Below is a small trained network, with its code and all its weights. Each question gives an input and a class and asks what happens when units are switched off, that is, made to give their printed mean instead of their output.

import numpy as np


def w(rows, s, z=0):
    codes = np.array(rows[::2]) - 128.0
    scale = np.full(codes.shape[1], s)
    scale[-1] = z or s
    return codes * scale


def norm(h):
    return h / np.sqrt((h * h).mean(-1, keepdims=True) + 1e-5)


def f(y):
    return y / 2 * (1 + np.tanh(0.7978845608 * (y + 0.044715 * y**3)))


def log_softmax(a):
    a = a - a.max(-1, keepdims=True)
    return a - np.log(np.exp(a).sum(-1, keepdims=True))


def net(x, mask):
    res = np.array(x, float).reshape(1, 2) / 4 @ E
    u = 0
    for l in range(4):
        y = f(norm(res) @ A[l][:, :-1].T + A[l][:, -1])
        res = res + np.where(mask[u : u + 7], y, B[l][:, -1]) @ B[l][:, :-1]
        u += 7
    return log_softmax(norm(res)[-1] @ U[:, :-1].T + U[:, -1])


A, B = {}, {}
E = w([
[167,216,182,57,226,140,184,176,6,103],'x0',
[194,59,102,63,78,35,158,157,90,220],'x1',
],0.0013)
A[0] = w([
[49,203,175,197,198,253,111,99,161,40,94],'0.n0',
[126,129,127,129,128,127,130,132,129,129,132],'0.n1',
[129,133,132,121,132,112,118,109,123,117,89],'0.n2',
[129,128,128,126,130,124,125,122,127,125,129],'0.n3',
[194,74,95,60,78,28,173,200,90,204,253],'0.n4',
[129,128,128,129,128,130,128,129,128,129,129],'0.n5',
[127,129,125,128,130,128,129,128,128,129,127],'0.n6',
],0.0013,0.00034)
B[0] = w([
[161,110,108,68,102,7,75,67,96,119,215],'0.n0',
[128,126,123,131,126,128,128,129,124,125,129],'0.n1',
[126,128,131,131,132,133,129,139,133,138,122],'0.n2',
[128,128,129,128,128,129,127,130,129,129,128],'0.n3',
[110,146,136,124,141,126,27,36,127,45,249],'0.n4',
[127,127,128,128,128,128,129,128,127,127,128],'0.n5',
[128,131,125,126,125,127,130,129,129,127,128],'0.n6',
],0.0018,0.0012)
A[1] = w([
[129,134,137,115,136,114,121,126,115,119,107],'1.n0',
[105,96,94,152,90,106,95,95,164,142,160],'1.n1',
[76,166,135,194,151,255,146,143,162,93,89],'1.n2',
[149,92,120,103,103,102,167,168,116,214,66],'1.n3',
[148,96,117,105,104,104,160,163,118,201,77],'1.n4',
[157,96,126,107,108,101,161,174,119,191,4],'1.n5',
[129,128,128,127,129,129,126,128,128,128,127],'1.n6',
],0.0028,0.0024)
B[1] = w([
[103,113,116,137,117,135,127,132,151,144,127],'1.n0',
[167,171,167,79,189,149,178,173,57,129,249],'1.n1',
[159,107,111,31,95,3,53,76,92,98,138],'1.n2',
[103,155,130,105,137,94,18,27,131,32,130],'1.n3',
[114,150,128,104,132,97,37,43,127,46,129],'1.n4',
[78,171,124,135,137,115,48,49,152,52,95],'1.n5',
[127,129,127,128,127,125,130,128,129,127,128],'1.n6',
],0.0019)
A[2] = w([
[128,127,130,128,128,130,128,127,128,130,128],'2.n0',
[128,128,126,129,127,128,129,128,128,128,129],'2.n1',
[120,141,128,120,128,106,126,125,120,117,110],'2.n2',
[88,161,136,140,142,173,77,95,148,71,3],'2.n3',
[62,195,141,186,164,174,110,112,171,3,93],'2.n4',
[123,135,137,121,136,119,118,121,120,120,113],'2.n5',
[126,132,133,126,132,117,126,128,126,121,121],'2.n6',
],0.0025,0.0024)
B[2] = w([
[123,129,127,128,128,127,126,130,127,126,128],'2.n0',
[129,130,130,128,129,129,129,125,128,126,129],'2.n1',
[138,100,140,130,130,132,125,130,136,137,117],'2.n2',
[138,13,81,131,45,92,81,97,176,216,2],'2.n3',
[197,6,102,42,63,36,40,77,92,158,167],'2.n4',
[128,108,124,123,122,127,127,137,132,155,119],'2.n5',
[132,108,124,125,133,137,126,128,128,139,124],'2.n6',
],0.002,0.00074)
A[3] = w([
[170,71,105,47,70,19,2,11,108,121,71],'3.n0',
[96,88,110,179,90,141,110,113,207,152,44],'3.n1',
[106,91,115,176,93,139,109,114,209,145,35],'3.n2',
[87,72,96,207,68,144,115,117,235,177,51],'3.n3',
[91,103,115,177,101,138,105,114,201,126,5],'3.n4',
[78,71,89,215,64,146,117,118,245,181,47],'3.n5',
[107,95,116,156,102,138,109,114,182,136,55],'3.n6',
],0.0024,0.0014)
B[3] = w([
[123,58,117,92,125,40,4,70,128,39,251],'3.n0',
[149,183,156,100,183,136,168,151,60,116,142],'3.n1',
[154,180,155,97,177,127,160,153,68,111,138],'3.n2',
[123,221,170,111,207,187,216,186,49,138,176],'3.n3',
[171,172,155,85,174,112,148,147,66,97,125],'3.n4',
[108,234,176,112,219,200,224,195,42,140,185],'3.n5',
[169,176,158,81,179,114,148,143,57,107,126],'3.n6',
],0.0021,0.0034)
U = w([
[143,215,171,97,199,169,209,183,47,139,162],'0',
[138,62,120,90,105,44,7,67,130,84,187],'1',
[95,90,94,235,50,178,152,134,254,184,1],'2',
],0.0065,0.00074)

Each question gives the input, the list of numbers given to net, and the class t.
The units are the neurons (one row each of A and B). Each row of codes is followed by its name. A weight is (code - 128) times the scale printed after its matrix; where a second scale follows, it is the last column's (A, B and U).
mask holds one flag per neuron, layer by layer. A switched-off neuron (its flag False) gives its mean, the last column of its row in B, instead of its output. The means were averaged over made-up inputs and are rounded, as every weight is.
A unit's drop is (log p(t) with every unit on - log p(t) with that unit switched off) / (log p(t) with every unit on - log p(t) with every unit switched off).
The circuit of an input: a set's keep is (log p(t) with only the set's units on - log p(t) with every unit switched off) / (log p(t) with every unit on - log p(t) with every unit switched off). Starting from the 12 units with the biggest drops (on a tie, the unit counted first), units are removed one at a time, each time the one whose removal leaves the highest keep (on an exact tie, the one counted first), for as long as the keep stays at least 0.8.
circuit, biggest first: the units of the circuit, biggest drop first
unit that matters most: the unit with the biggest drop
k most important neurons: the k neurons with the biggest drops, biggest first
top k neurons in layer l: the k neurons of layer l with the biggest drops, biggest first
drop of u: that unit's drop, to one decimal
input [7,-8], class 1: circuit, biggest first -> [2.n4, 1.n1, 3.n5]
input [2,-3], class 2: unit that matters most -> 0.n4
input [0,3], class 2: 3 most important neurons -> [0.n4, 3.n0, 0.n0]
input [5,-6], class 1: 2 most important neurons -> [1.n1, 2.n4]
input [-2,3], class 2: 3 most important neurons -> [1.n1, 0.n4, 0.n0]
input [5,-7], class 1: 2 most important neurons -> [2.n4, 1.n1]
input [6,8], class 1: top 4 neurons in layer 1 -> [1.n1, 1.n3, 1.n4, 1.n5]
input [-2,-3], class 2: 4 most important neurons -> [0.n4, 1.n1, 3.n0, 1.n3]
input [-3,2], class 2: 2 most important neurons -> [1.n1, 3.n0]
input [-2,0], class 2: 2 most important neurons -> [1.n1, 3.n0]
input [2,-1], class 2: 2 most important neurons -> [3.n0, 3.n5]
input [1,-4], class 1: 2 most important neurons -> [2.n4, 1.n1]
input [0,-4], class 1: drop of 2.n4 -> 1.4
input [-7,6], class 0: top neuron in layer 2 -> [2.n4]
input [-8,8], class 0: drop of 3.n5 -> 0.7
input [2,3], class 2: drop of 0.n0 -> 0.5
input [-8,5], class 0: drop of 3.n1 -> 0.0
